Here are made-up things, facts about them, and rows of numbers that follow some of those facts. Name the thing behind each unnamed row.

Some rows with their names:
zoru: [ -4  -3 -19   2 -14  -2  -7  11   7   2   7  -7  13  -7   9  -1  -5 -17
  -2  -6  14  -4 -11 -28 -17  19  -9   3  -7  13 -15  -8 -20   2   6  10]
gristo: [ -1  15 -13  13 -22  14  10   1   3 -16   9 -13   1   9  37  -8  11 -19
   3   8  26  -6 -23  -9 -28  -6  23  -7  -1  16  -8  -4   7  -6   1  24]
briskem: [  1   2 -18  -3 -23  -1 -10  12  12  -2   7  -9  17   2  21   2  -3 -20
   1  -4  19  -3 -15 -23 -22  15  -2  -4  -9  16 -12  -7 -20   0   8  13]
skubik: [-19   6 -13  -5 -34  -6   0   8   4  21   6  -7   5   4   5   0  -3   3
   5  13  13  -8  -8 -15 -13  18   3  -7  -5  27  -3   3   1 -17  -5  16]
nedrevum: [ -7  18 -16  14 -14  18  12  -2  -3 -10  10  -8  -3   0  26  -9  22 -20
  -5   7  18  -4 -21 -11 -24  -3  15  -4   6  15  -6  -5  14  -5  -4  20]
kotok: [-11   8 -12 -11 -43  -6  -3  10   8  17   8 -10  11  11  15   0   0  -2
   9  12  17  -7 -12 -13 -17  15   5 -13  -9  30   0   1  -1 -18  -2  17]
gebran: [-14   4 -13   5  -8   7  -3  -1   4  11   9   2  -1  -4  11  -3   5  -4
 -10  11  12  -6 -12 -14 -12  13  -2   5  11  11  -7   4   3   0  -5  12]
groskem: [-11   5 -12   1 -14   4  -7   0  10  10  11   2   5   3  17   3  -2  -5
  -8   8  13  -3 -14 -16 -19  17   2  -1   6  14  -8   7  -2  -5  -2  15]
brolam: [ -7   7 -11   0 -18   6  -6   1  10   5   9  -1   5   4  21  -1   3  -6
  -7   8  15  -5 -15 -14 -18  12   0  -3   6  13  -6   4   0  -4  -1  15]
tredrufor: [-14   6 -11   1 -12   3  -8   1  10   9  12   2   7   3  17   3  -1  -4
  -8   8  13  -5 -14 -15 -20  16   3  -2   7  14  -8   8  -4  -4   0  17]
kevotram: [ -8   7 -12  -1 -13   6  -6   1   8   7  10   0   4   2  19  -1   4  -7
  -6  10  16  -5 -16 -14 -17  12   1  -1   6  14  -8   5   0  -2  -2  14]
bapok: [ -4   9 -12  -3 -14   8  -6   0   9   5   9  -2   5   4  24  -4   9 -10
  -7  10  16  -8 -16 -10 -14   9   0  -3   9  13  -3   3   0  -1  -2  14]
skagem: [  9  10 -20 -10 -23  12 -16 -12   6  13   9  -5 -20  14  27  -6   8 -12
 -18  -2  31  -2 -17 -18  -8  -2 -10   8   9  12  -5  -2  14  -1  -7  10]
fipibin: [  9   3  -5   3 -17  22  -3  -6  11  -1  12   5   0  -2  25  -5   9 -14
  -5  30   6   2 -18 -10  -9   5  -7  -2   4  26   0  -7   8   8  -5  10]
beto: [-11  13 -16  17 -12  14  11  -1  -3  -7  11  -5  -4   0  21  -4  13 -14
  -3   5  19  -4 -19 -15 -25   2  16  -3   4  15 -11  -3  10  -6  -5  21]
nemikel: [ -4  10  -6  -9 -18   6 -13   2  15  -6   9   6   2 -10  25  -4  18 -17
  -5   7  20 -20 -26   2  -5  18   7   5  21  21  -9   4   9   5 -10  18]
vakar: [ -8   7 -13  -1 -14   6  -5   1   8   7  11   0   3   2  20   0   3  -7
  -7   8  16  -5 -16 -14 -16  12   2  -2   5  14  -8   4   0  -2  -2  14]
neres: [  5   3 -15  -9  -9   3   3   3   0  -6  12  -4   6 -10  22 -18  11 -23
  -8  11  18 -11 -17 -20 -14   9 -15  -6   1  16  -5 -14  -2  10   3   5]
plitor: [-15   3 -15   2  -2   6  -2  -2   6  18  19  -5  10  15  19   4  -4  -2
  -7  10  10   1 -15 -19 -21   9  -2  -8   5   8   3  10  -7  -4   8  10]

Some facts about the things:
gufes: refers to; nusobro: comes just before
bapok gufes:sastol
beflatuk gufes:votru bebrin
beto gufes:siki
brebri nusobro:lizo
briskem nusobro:miler
brizo nusobro:flolon
brubrim gufes:grabri dugru nusobro:poval
brusa gufes:kitak klakul
bufi gufes:potan nusobro:brebri
buper gufes:nodu nusobro:flaga
bupil nusobro:skubik
danan gufes:deklam plitor ridrul
digra gufes:klilir
dregin gufes:kitak zabrutak
drestol gufes:zaflufo nusobro:viza
drista gufes:roleles bebrin flostor nusobro:pegek
drukebrus gufes:bupli duzuvir truvuba
dudro gufes:sinil kitak stigrak kluvuk klufon zosti
duzuvir nusobro:plusegrar
fibrem nusobro:brubrim
fipa gufes:grobiner patis rulal nusobro:skigek
fipibin gufes:stigrak fibrem naflem
flaga nusobro:tedrun
flodril gufes:riras
flolon nusobro:bufi
flostor nusobro:nedrevum
folider nusobro:bapok
fubus nusobro:naflem
gebran nusobro:stoklel
geran gufes:plitrom nare
govur gufes:skubik
gratul gufes:sinil nodrol nusobro:zosti
gristo gufes:plitrom skiplel siki nusobro:dregin
gruflik nusobro:sastol
gulik gufes:kotok drogruko plovek
kaze gufes:bristan zoru folider nusobro:stuluskon
kigofler gufes:kluvuk miler
klestemas gufes:votru lesus nusobro:grobiner
klilir nusobro:kluvuk
kloskar gufes:nukli
klufon nusobro:siki
kluvuk nusobro:kloskar
kotok nusobro:stigrak
kuflu nusobro:loplek
lekla gufes:sipli lizo stoklel kluvuk klufon
lenufu nusobro:sinil
loplek gufes:groskem nusobro:skiplel
miler nusobro:brisan
naflem nusobro:klufon
nedrevum gufes:vustipam fubus flustiste siki nusobro:soru
nemikel gufes:stamusi lenufu drunun
neres gufes:drobel bristan stoklel
nobrusus gufes:brupa groklim
nodu nusobro:stugrur
nostapek gufes:viza skiplel nusobro:stamusi
nukli nusobro:fibrem
nupek gufes:votru pimes
panen nusobro:trestom
patis nusobro:fotrum
pegek gufes:panen potan nusobro:fipa
pidok gufes:bebrin trestom
plepe nusobro:zoru
plusegrar gufes:tredrufor zaflufo nusobro:tosok
rifer gufes:nare
riras nusobro:ridrul
rivur nusobro:movoplel
roleles nusobro:govur
sapudo gufes:flufiskas
sinil nusobro:rifer
sipli nusobro:truvuba
skagem gufes:supil vupum klilir
skigek gufes:nare vuplen pimes zabrutak nusobro:zaflufo
skobrer gufes:gruflik fotrum nutam zosti naflem
skubik nusobro:rivur
soru gufes:drogruko skubik nusobro:zustir
stigrak nusobro:grabri
stugrur gufes:gruflik trudem nusobro:gebran
stuluskon gufes:movoplel tosok bribu
supil nusobro:nupek
tezun gufes:briskem zoru nusobro:dugru
trestom nusobro:kitak
trogruzol gufes:plitrom
trudem nusobro:plovek
truvuba nusobro:lesus
viza nusobro:gratul
votru nusobro:brolam
vuplen nusobro:kigofler
vustipam nusobro:drista
zeplu gufes:brisan folider
zoru nusobro:bupli
zosti nusobro:digra

Name these rows:
No name comes twice in this set of rows, the named rows included.
[-13   2 -21   7   2  13  -4 -16  -6  24   4   1 -36  -6  -1  -8   7   0
 -29   1  18  -5  -5 -21   5   6 -23  24  23   4  -8   1  21   3 -19   4] : digra
[ 10   3 -10   8 -20  26  -9  -1  13   4   7   2   4   1  21   3  10 -15
  -2  22   3   5 -17  -7  -7   4  -2   2   3  25  -1  -5   1   4  -5  14] : stugrur
[-20   2  -7  -7 -22   2 -13   3  14   3  28  -6  15  15  29  11  -2 -10
   1   2  16  -4 -29 -11 -23  16   5   1  -1  14   5   6  -5   2  10  23] : duzuvir
[  8   1  -1  -4 -15  14   3  -9   7  -9  14   4  -2  -4  30 -18  10 -13
  -9  37  12  -5 -20 -13 -13   4 -13  -6   4  26   3 -10  13  12  -2   7] : dudro
[ -3   6 -17  -2   3  13   3  -3   1  13  18  -8   7  16  28  -6  13  -7
  -7  14  12  -3 -17  -7 -13  -3  -4 -11  10   7   8   6   0   0   9   8] : danan
[ -7  -3  -1   9 -25   7  -6  -5  17   0  12   7   5  -1  18   2 -12  -6
  -7  28   5   5 -15 -27 -24  20  -8   0  -4  26  -3  -1   2   3  -2  11] : stigrak
[-12   3  -9  -4 -20   7 -16  13   6   5   5  11   9   4   4   2   2   6
  -6  10  13   7 -18 -22 -26  23  10   4 -14  -6 -18  15  12  -4   3   1] : bebrin
[ -7   3  -3  -7 -29  -6  -5  -1  15  -9  16   0  12   2  27  -7  -7 -15
  -9  18  17  -4 -19 -33 -36  19  -8 -12  -8  23  -3  -5   0   1   8   9] : sipli
[-11 -12  -2  10 -15  -3  -3   0  10  -1   7   0  -2   6  23  -6 -21   8
   3  23  23  -6 -13 -16 -18  16   5   5  -5  11 -17   8  -1   3  -1  14] : zabrutak
[ -8  10 -14  -9 -30   2   2   7   0  17   6  -9   3   3  13  -8  12  -4
   4  16  15 -11 -12  -5  -6   9   1  -9   0  25   3  -1   7 -11  -6  15] : govur
[ 13   5 -18  -9 -20   5  -6  12   8  -7   7 -11  15   0  27  -8  10 -26
   1  -2  22  -8 -17 -13 -13   5  -4  -7  -4  16  -8 -11 -16   4   9  10] : tezun
[  5   4  -8   7 -33  18 -16   2  22   4   9   1  13   8  22  13  -6 -13
   2  17   6  10 -18 -17 -21  11   4  -3  -6  27  -6  -1  -9  -3  -1  17] : trudem
[-18   3 -12   5  -8   5  -6  -1   7  12   9   2   0  -4  10   1   1  -1
 -11   8  10  -6 -10 -16 -14  17  -3   4  11  11  -7   8   0  -2  -5  14] : grabri
[-30  -3  -9   3  -5   5  -6   0   3  13  26  -2   3   0  11   7   0  -3
  -5   3   9  -4 -22 -11 -12  19  -3  11  10   8   4   7   3   7   1  18] : bupli

The same things again, as new rows of numbers:
Some rows with their names:
plepe: [ 1  1  0 -1  1 -2  3 -2 -1 -4  0 -2 -2 -4 -2 -1 -1 -4  0  1 -7  5  0 10
 -3  0  1  1 -1 -1 -3]
flostor: [ 3  1  0 -1  1  1  3 -3 -2 -3  0 -2 -2 -4 -3 -1 -1 -4  0  2 -8  4  1 10
 -3  0  2  2  0 -4 -3]
plitrom: [ 5 10  0  6  4 -4 -5 -1  2  6  9 -2 17 -4  1  0 -1  1  0  0 -3 -1 -3  2
 -3 -4  3 -1 -3 -2 -3]
zeplu: [-2 -3  0 -3  1  4 -2 -2  2 -4  3 -2 -2  1 -3  4 -1  1  0  0 10 -1  0 -2
  2 -3 -2 -1  8 -6 -2]
bribu: [ 4 -1  0  1 -1 -4  1 -2  0  0  2 -1  1 -4 -2  0  0 -3 -1  2 -7  1  1  1
 -2 -3  2 -1 -2  1 -2]
brusa: [-2 -3  0  3  2 -9 -5 -1  0 -3  5 -2 -2 -1  6  5  1 -1  0  0  6 -1 -3  1
  8 -1 -4 -1 -1 -7 -3]
flaga: [ 5  0  0  1  0 -2  2 -2 -1 -2  0 -1  2 -4 -1 -1 -1 -4  0  0 -7  1  0  1
 -3  0  2 -1 -2  1 -2]
gebran: [ 9 -1  0  3 -1 -1  2 -3 -1  2  0  1  8 -4  1  0  1 -3  0  0 -6 -1  1 -2
 -2  0  3 -1 -2  4  0]
bufi: [ 0 -1 -1 -3 -1 -5 -5 -4  1  1  2 -2  7 -3 -3 12  0  5  6  0  6 -1  8 -2
  2  7 -3 -1  1 -7  7]
poval: [13 -1  1  5 -1  0  1 -4  0  7  0  6 14 -2  2  0  5 -3  0  0 -5 -1  1 -1
  1  0  4 -1 -2  6  5]
kigofler: [-1 -3  0 -1  4 -3 -4 -2 -1 -3  2 -2 -2 -1  5  5 -1 -2  0  0  6 -1 -2  0
  4  4 -3 -1  1 -7 -3]
fibrem: [ 4  0  0  1  0 -3  2 -2 -1 -3  0 -1  1 -4  1 -1 -1 -4 -1  0 -7  1  0  2
 -2  1  2 -1 -2  2 -3]
dugru: [ 4  0  0  0  0 -2  2 -2 -1 -2  0 -1  1 -4 -1  0 -1 -4  0  0 -7  1  0  1
 -3  0  2 -1 -2  2 -2]
bupil: [ 1  1  0 -1  1 -2  3 -2 -1 -4  0 -2 -2 -4 -2 -1 -1 -4  0  1 -8  5  0 10
 -3  0  2  1 -1 -1 -3]
skubik: [  3  -2   0  12  -1  -5  -4   2   3   0  -1   0  -2  -4  -1   2   0  -5
   0   1 -10  -1  -2   3  -3  -3   2   4  -1   1  11]
tredrufor: [11 -3 -1  5 -1 -4 -1  2 -1 -3  2 -2 -1 -4 -4  0  1  1  0  0 -8  4  1  2
 -2 -4  5 -1 -3  7 -2]
sipli: [ 0  0  0 -1  1 -3  4 -2 -1 -4  1 -2 -2 -4  0 -1 -1 -4  0  1 -7  6 -1  9
 -3  1  2  1 -1  0 -3]
danan: [-1 -3 -1 -1  2 -2 -5 -2  1 -4  4 -2 -2 -2 -3  6 -1  1  0  0  5 -1 -1  0
  2 -3 -3 -1  2 -7 -1]
drestol: [ 4 -3  0  0  7  1 -6  8 -2 -3  2 -1 -3 -4 -4  6 -1  6  3  0 -1  1 -1 11
 -3  0 -2 -1  1 -5 -3]

Which thing is each row?
No name comes twice in this set of rows, the named rows included.
[12  0  1  3 -1  4  2 -4 -1  3  0  0  6 -4 -1  0  4 -4  0  0 -6 -1  2 -2
 -2  0  4 -1  0 -3  0] : lesus
[37 -3  0 17 -2  2 -4  4 -2  9  0  9 19  2 -4  4 21  9  8  0 -7 -1  3 -1
  3 -1 11  0 -3 28 14] : zaflufo
[  3  -2   0   9  -1  -6  -3   0   3   1   0   0  -2  -4  -2   1  -1  -5
   0   2 -10  -1  -1   2  -2  -4   2   0  -2   0   6] : drogruko
[ 8 -3  0  2  5  1 -6  7 -2 -3  2 -2 -3 -4 -4  7 -1  7  4  0  0 -1 -1  3
 -2  0 -2  0  0 -3 -2] : plusegrar
[15 12  2  3  4  2 -4 -4 -2  6  6  6 20  6  2  1 -1  2  8  0 -8  0 -1 -1
 -1 -3  6 -1 -2 11 -3] : siki
[-1 -3  0  4  4 -7 -5  0 -1 -3  3 -2 -1 -4  9  5  1 -3  0  0  7 -1 -3  2
  5  5 -4 -2  1 -7 -3] : dregin
[ 9  5  0  2  2  0 -1 -4 -1  2  3  1 12 -3  1  0 -1 -1  0  0 -7 -1  0 -2
 -2 -2  4 -1 -3  6 -3] : skiplel

